Below are the code and all the weights of a small trained network. Each question names an input and a class and asks about switching units off, where a switched-off unit gives its printed mean instead of its output.

import numpy as np


def w(rows, s, z=0):
    codes = np.array(rows[::2]) - 128.0
    scale = np.full(codes.shape[1], s)
    scale[-1] = z or s
    return codes * scale


def f(y):
    return np.maximum(y, 0)


def log_softmax(a):
    a = a - a.max(-1, keepdims=True)
    return a - np.log(np.exp(a).sum(-1, keepdims=True))


def net(x, mask):
    res = np.array(x, float).reshape(1, 5) / 4 @ E
    y = f(res @ A[0][:, :-1].T + A[0][:, -1])
    res = res + np.where(mask, y, B[0][:, -1]) @ B[0][:, :-1]
    return log_softmax(res[-1] @ U[:, :-1].T + U[:, -1])


A, B = {}, {}
E = w([
[136,95,147,120,107,165,146,96,127],'x0',
[26,92,254,133,132,87,139,152,136],'x1',
[120,175,116,120,109,122,137,142,157],'x2',
[159,153,122,173,103,12,222,89,83],'x3',
[131,75,97,22,70,119,122,158,98],'x4',
],0.013)
A[0] = w([
[188,60,107,22,81,59,136,175,128,159],'N1',
[210,127,38,109,146,183,121,153,114,1],'N2',
[138,162,178,191,145,134,66,66,163,84],'N3',
[123,133,109,118,196,191,118,145,162,26],'N4',
[167,162,114,178,164,102,140,53,160,109],'N5',
[175,205,101,170,132,74,153,128,120,207],'N6',
[47,134,223,140,120,106,163,162,112,19],'N7',
[122,153,114,61,82,123,121,136,42,78],'N8',
[71,64,175,70,112,115,75,216,168,137],'N9',
[160,148,67,157,131,126,149,32,113,148],'N10',
[186,163,117,154,102,112,116,83,124,66],'N11',
[140,111,125,156,59,40,174,126,100,140],'N12',
[43,99,165,57,93,120,125,186,123,83],'N13',
[131,164,200,157,107,134,36,93,128,28],'N14',
[154,141,132,136,178,196,73,151,153,42],'N15',
[116,127,125,138,172,254,55,193,177,215],'N16',
[153,189,198,189,190,172,107,92,156,191],'N17',
[236,160,104,160,159,108,172,126,99,165],'N18',
[139,103,173,91,125,152,80,177,154,157],'N19',
[63,112,244,169,111,100,151,182,132,55],'N20',
[142,152,165,120,86,101,153,121,76,44],'N21',
[112,94,195,62,127,116,88,243,169,120],'N22',
[150,164,162,176,157,121,163,127,131,97],'N23',
],0.0092,0.0067)
B[0] = w([
[63,184,145,85,89,55,101,148,62,223],'N1',
[65,236,182,39,170,26,159,168,116,185],'N2',
[125,183,133,128,138,96,165,134,123,182],'N3',
[189,116,44,129,96,154,121,56,123,160],'N4',
[113,96,111,129,131,135,113,135,182,188],'N5',
[138,64,125,132,123,150,149,119,162,223],'N6',
[137,162,99,100,57,146,85,142,30,218],'N7',
[155,162,105,91,83,150,92,105,81,168],'N8',
[101,102,152,186,188,187,205,55,160,232],'N9',
[135,118,64,180,105,113,193,124,185,197],'N10',
[183,120,110,109,128,154,97,127,138,162],'N11',
[131,158,56,105,115,48,77,144,59,222],'N12',
[85,66,133,179,184,117,156,88,184,210],'N13',
[100,130,184,146,163,38,152,138,158,153],'N14',
[165,111,86,103,112,177,71,122,108,173],'N15',
[90,255,153,46,58,49,82,191,57,254],'N16',
[141,159,100,48,64,106,119,158,63,224],'N17',
[133,56,91,165,135,145,137,143,153,209],'N18',
[104,81,160,151,177,110,172,88,143,191],'N19',
[147,179,116,59,57,72,38,132,63,240],'N20',
[65,183,220,113,166,59,142,157,156,158],'N21',
[161,71,145,215,195,178,111,68,182,217],'N22',
[163,77,97,157,133,146,149,128,150,176],'N23',
],0.0087,0.015)
U = w([
[139,141,78,98,77,128,103,108,90,248],'0',
[79,163,166,93,123,83,142,133,109,137],'1',
[124,29,128,200,190,172,209,83,250,163],'2',
],0.013,0.0017)

Each question gives the input, the list of numbers given to net, and the class t.
The units are the neurons (one row each of A and B). Each row of codes is followed by its name. A weight is (code - 128) times the scale printed after its matrix; where a second scale follows, it is the last column's (A, B and U).
mask holds one flag per neuron, in row order. A switched-off neuron (its flag False) gives its mean, the last column of its row in B, instead of its output. The means were averaged over made-up inputs and are rounded, as every weight is.
A unit's drop is (log p(t) with every unit on - log p(t) with that unit switched off) / (log p(t) with every unit on - log p(t) with every unit switched off).
The circuit of an input: a set's keep is (log p(t) with only the set's units on - log p(t) with every unit switched off) / (log p(t) with every unit on - log p(t) with every unit switched off). Starting from the 12 units with the biggest drops (on a tie, the unit counted first), units are removed one at a time, each time the one whose removal leaves the highest keep (on an exact tie, the one counted first), for as long as the keep stays at least 0.8.
circuit, biggest first: the units of the circuit, biggest drop first
unit that matters most: the unit with the biggest drop
top k neurons: the k neurons with the biggest drops, biggest first
drop when u is switched off: that unit's drop, to one decimal
input [-2,-7,-1,-7,7], class 1: unit that matters most => N2
input [-7,8,-5,2,-7], class 0: circuit, biggest first => (N7 N20)
input [-7,8,2,0,4], class 2: top 4 neurons => (N22 N9 N16 N13)
input [2,1,8,3,-4], class 0: top 3 neurons => (N9 N22 N13)
input [-1,6,2,1,-1], class 0: top 3 neurons => (N7 N2 N20)
input [8,-2,-8,2,-3], class 2: top 2 neurons => (N16 N20)
input [0,-6,6,0,7], class 1: top 2 neurons => (N2 N1)
input [-4,1,0,4,-3], class 0: top 3 neurons => (N9 N22 N13)
input [8,-3,7,-8,6], class 1: top 2 neurons => (N16 N2)
input [5,-3,-7,0,1], class 1: top 2 neurons => (N7 N20)
input [8,5,8,1,-2], class 0: top 2 neurons => (N2 N7)
input [-4,-5,1,-7,4], class 1: drop when N16 is switched off => 0.1
input [8,7,1,7,-6], class 0: drop when N20 is switched off => 0.1
input [8,6,8,6,0], class 0: drop when N7 is switched off => 0.5
input [-1,-8,3,1,-2], class 2: top neuron => (N20)
input [-7,-8,-5,-8,8], class 1: drop when N2 is switched off => 0.7
